Here is a tiny trained network, its code and every weight. The questions are about switching its units off for an input and a target symbol, where a switched-off unit gives its printed mean instead of its output.

import numpy as np


def w(rows, s, z=0):
    codes = np.array(rows[::2]) - 128.0
    scale = np.full(codes.shape[1], s)
    scale[-1] = z or s
    return codes * scale


def f(y):
    return np.maximum(y, 0)


def softmax(a):
    e = np.exp(a - a.max(-1, keepdims=True))
    return e / e.sum(-1, keepdims=True)


def log_softmax(a):
    a = a - a.max(-1, keepdims=True)
    return a - np.log(np.exp(a).sum(-1, keepdims=True))


def net(x, mask):
    ids = ['βγδεζηθμξπστφψω'.index(c) for c in x.split()]
    T = len(ids)
    res = E[ids] + P[:T]
    r = res
    for j in range(2):
        rows = slice(2 * j, 2 * j + 2)
        q, k, v = (r @ M[0][rows].T for M in (Q, K, V))
        z = softmax(np.where(np.tri(T) > 0, q @ k.T / 2**0.5, -1e9)) @ v
        o = O[0][rows]
        res = res + np.where(mask[j], z, o[:, -1]) @ o[:, :-1]
    y = f(res @ A[0][:, :-1].T + A[0][:, -1])
    res = res + np.where(mask[2:18], y, B[0][:, -1]) @ B[0][:, :-1]
    return log_softmax(res[-1] @ U[:, :-1].T + U[:, -1])


Q, K, V, O, A, B = {}, {}, {}, {}, {}, {}
E = w([
[171,104,159,135],'β',
[174,48,69,124],'γ',
[209,49,180,96],'δ',
[124,121,67,160],'ε',
[176,62,123,116],'ζ',
[105,165,107,164],'η',
[77,194,38,196],'θ',
[126,104,9,167],'μ',
[93,208,129,189],'ξ',
[165,36,11,124],'π',
[127,132,97,152],'σ',
[174,113,208,119],'τ',
[133,146,154,151],'φ',
[122,182,183,159],'ψ',
[146,176,242,152],'ω',
],0.011)
P = w([
[114,107,136,87],'0',
[149,78,95,247],'1',
[176,178,129,107],'2',
[124,88,109,253],'3',
[206,212,136,117],'4',
[86,63,137,249],'5',
[197,198,117,112],'6',
],0.016)
Q[0] = w([
[101,125,65,141],'H1',
[179,108,170,165],'H1',
[201,200,100,41],'H2',
[246,174,97,181],'H2',
],0.012)
K[0] = w([
[116,109,128,165],'H1',
[211,165,137,136],'H1',
[2,51,158,116],'H2',
[93,142,133,24],'H2',
],0.013)
V[0] = w([
[123,135,154,81],'H1',
[65,109,110,114],'H1',
[85,182,249,149],'H2',
[71,168,34,193],'H2',
],0.016)
O[0] = w([
[154,156,68,139,2],'H1',
[196,143,145,121,44],'H1',
[249,161,114,138,78],'H2',
[130,80,241,144,82],'H2',
],0.015,0.0057)
A[0] = w([
[151,128,58,183,26],'N1',
[65,64,184,139,18],'N2',
[134,149,102,95,25],'N3',
[97,51,211,168,105],'N4',
[77,169,100,1,49],'N5',
[104,132,150,182,156],'N6',
[242,170,198,45,38],'N7',
[203,160,128,134,249],'N8',
[152,163,166,111,233],'N9',
[99,179,139,178,175],'N10',
[206,169,129,90,87],'N11',
[236,199,81,117,103],'N12',
[165,100,167,203,148],'N13',
[110,129,43,110,99],'N14',
[82,153,82,108,230],'N15',
[164,215,45,40,123],'N16',
],0.0098,0.011)
B[0] = w([
[110,218,119,105,150],'N1',
[136,215,127,88,199],'N2',
[121,164,104,103,131],'N3',
[136,138,180,134,231],'N4',
[144,217,102,140,175],'N5',
[136,104,120,108,199],'N6',
[10,176,172,139,165],'N7',
[116,127,59,81,239],'N8',
[125,64,93,126,193],'N9',
[146,96,114,112,201],'N10',
[150,86,165,99,164],'N11',
[141,142,183,78,203],'N12',
[182,164,113,101,211],'N13',
[125,167,141,170,185],'N14',
[133,79,128,161,246],'N15',
[163,96,188,182,195],'N16',
],0.014)
U = w([
[68,156,43,125,156],'β',
[74,26,173,146,186],'γ',
[126,121,132,204,153],'δ',
[130,130,185,146,145],'ε',
[98,7,89,169,140],'ζ',
[146,104,164,124,172],'η',
[147,173,171,110,8],'θ',
[95,231,139,106,47],'μ',
[198,46,122,135,131],'ξ',
[76,128,185,113,54],'π',
[140,128,153,157,196],'σ',
[140,219,105,138,103],'τ',
[132,73,40,112,155],'φ',
[115,152,83,37,152],'ψ',
[180,184,133,120,43],'ω',
],0.012,0.011)

Each question gives the input, a string of symbols that net reads in full, and the target symbol t.
The units are the heads (2 rows each of Q, K, V and O) and the neurons (one row each of A and B). Each row of codes is followed by its name. A weight is (code - 128) times the scale printed after its matrix; where a second scale follows, it is the last column's (O, A, B and U).
mask holds one flag per unit, heads first, then neurons. A switched-off unit (its flag False) gives its mean, the last column of its rows in O or B, instead of its output. The means were averaged over made-up inputs and are rounded, as every weight is.
A unit's drop is (log p(t) with every unit on - log p(t) with that unit switched off) / (log p(t) with every unit on - log p(t) with every unit switched off).
The circuit of an input: a set's keep is (log p(t) with only the set's units on - log p(t) with every unit switched off) / (log p(t) with every unit on - log p(t) with every unit switched off). Starting from the 12 units with the biggest drops (on a tie, the unit counted first), units are removed one at a time, each time the one whose removal leaves the highest keep (on an exact tie, the one counted first), for as long as the keep stays at least 0.8.
units of the circuit, in order: the units of the circuit, biggest drop first
most important unit: the unit with the biggest drop
top k neurons: the k neurons with the biggest drops, biggest first
which heads matter: for each layer, one digit per head in row order, 1 if its drop is at least 0.15 and else 0, layers parted by /
input ξ ξ γ ξ, target γ: which heads matter -> 01
input ω π ξ δ τ, target θ: units of the circuit, in order -> (H2; N16; N12; N7)
input π ξ ξ ξ ξ π, target ξ: units of the circuit, in order -> (H2)
input ζ η γ ξ ξ η, target ξ: units of the circuit, in order -> (H2; N7)
input π π γ ε γ ζ δ, target μ: which heads matter -> 01
input ε ζ τ ξ π, target γ: units of the circuit, in order -> (H2; N13)
input ξ ξ θ π, target θ: units of the circuit, in order -> (H2; N2; N13)
input ζ ξ ζ ξ, target ζ: units of the circuit, in order -> (H2; N2; N15)
input ε ξ ξ γ τ ζ, target τ: units of the circuit, in order -> (H2; N1)
input τ ξ μ ξ γ σ γ, target ω: units of the circuit, in order -> (H2; N16; N1)
input ω τ ξ ζ ζ ξ γ, target θ: top 4 neurons -> (N16; N12; N7; N1)
input γ ξ ξ, target β: units of the circuit, in order -> (H2; N12)
input ξ ξ τ, target ψ: units of the circuit, in order -> (H2; N8; N15; N16)
input ζ ζ ξ, target δ: top neuron -> (N16)
input ζ ξ ω ξ, target ω: units of the circuit, in order -> (H2; N12)
input φ ζ ξ π ζ, target ξ: which heads matter -> 11
input ξ θ τ σ δ π τ, target ψ: top 2 neurons -> (N15; N8)
input ψ μ ξ, target η: top 4 neurons -> (N16; N7; N12; N11)
input θ θ ξ ξ ζ, target ε: top 3 neurons -> (N4; N8; N2)
input ζ ξ ξ ξ, target ξ: units of the circuit, in order -> (H2; N2; N7)
input ξ ξ π φ, target π: most important unit -> N2
input ξ ξ ζ ξ ζ, target ψ: top 3 neurons -> (N8; N15; N7)
input ξ γ ξ β π ξ, target π: top 2 neurons -> (N2; N4)
input ζ π ω γ ξ, target δ: top 2 neurons -> (N16; N15)
input ξ γ ζ ξ π ξ ξ, target ψ: top 2 neurons -> (N8; N15)
input ξ δ ψ ξ ξ γ β, target ψ: top 2 neurons -> (N8; N15)
input γ ξ δ ζ γ γ ψ, target β: top neuron -> (N5)
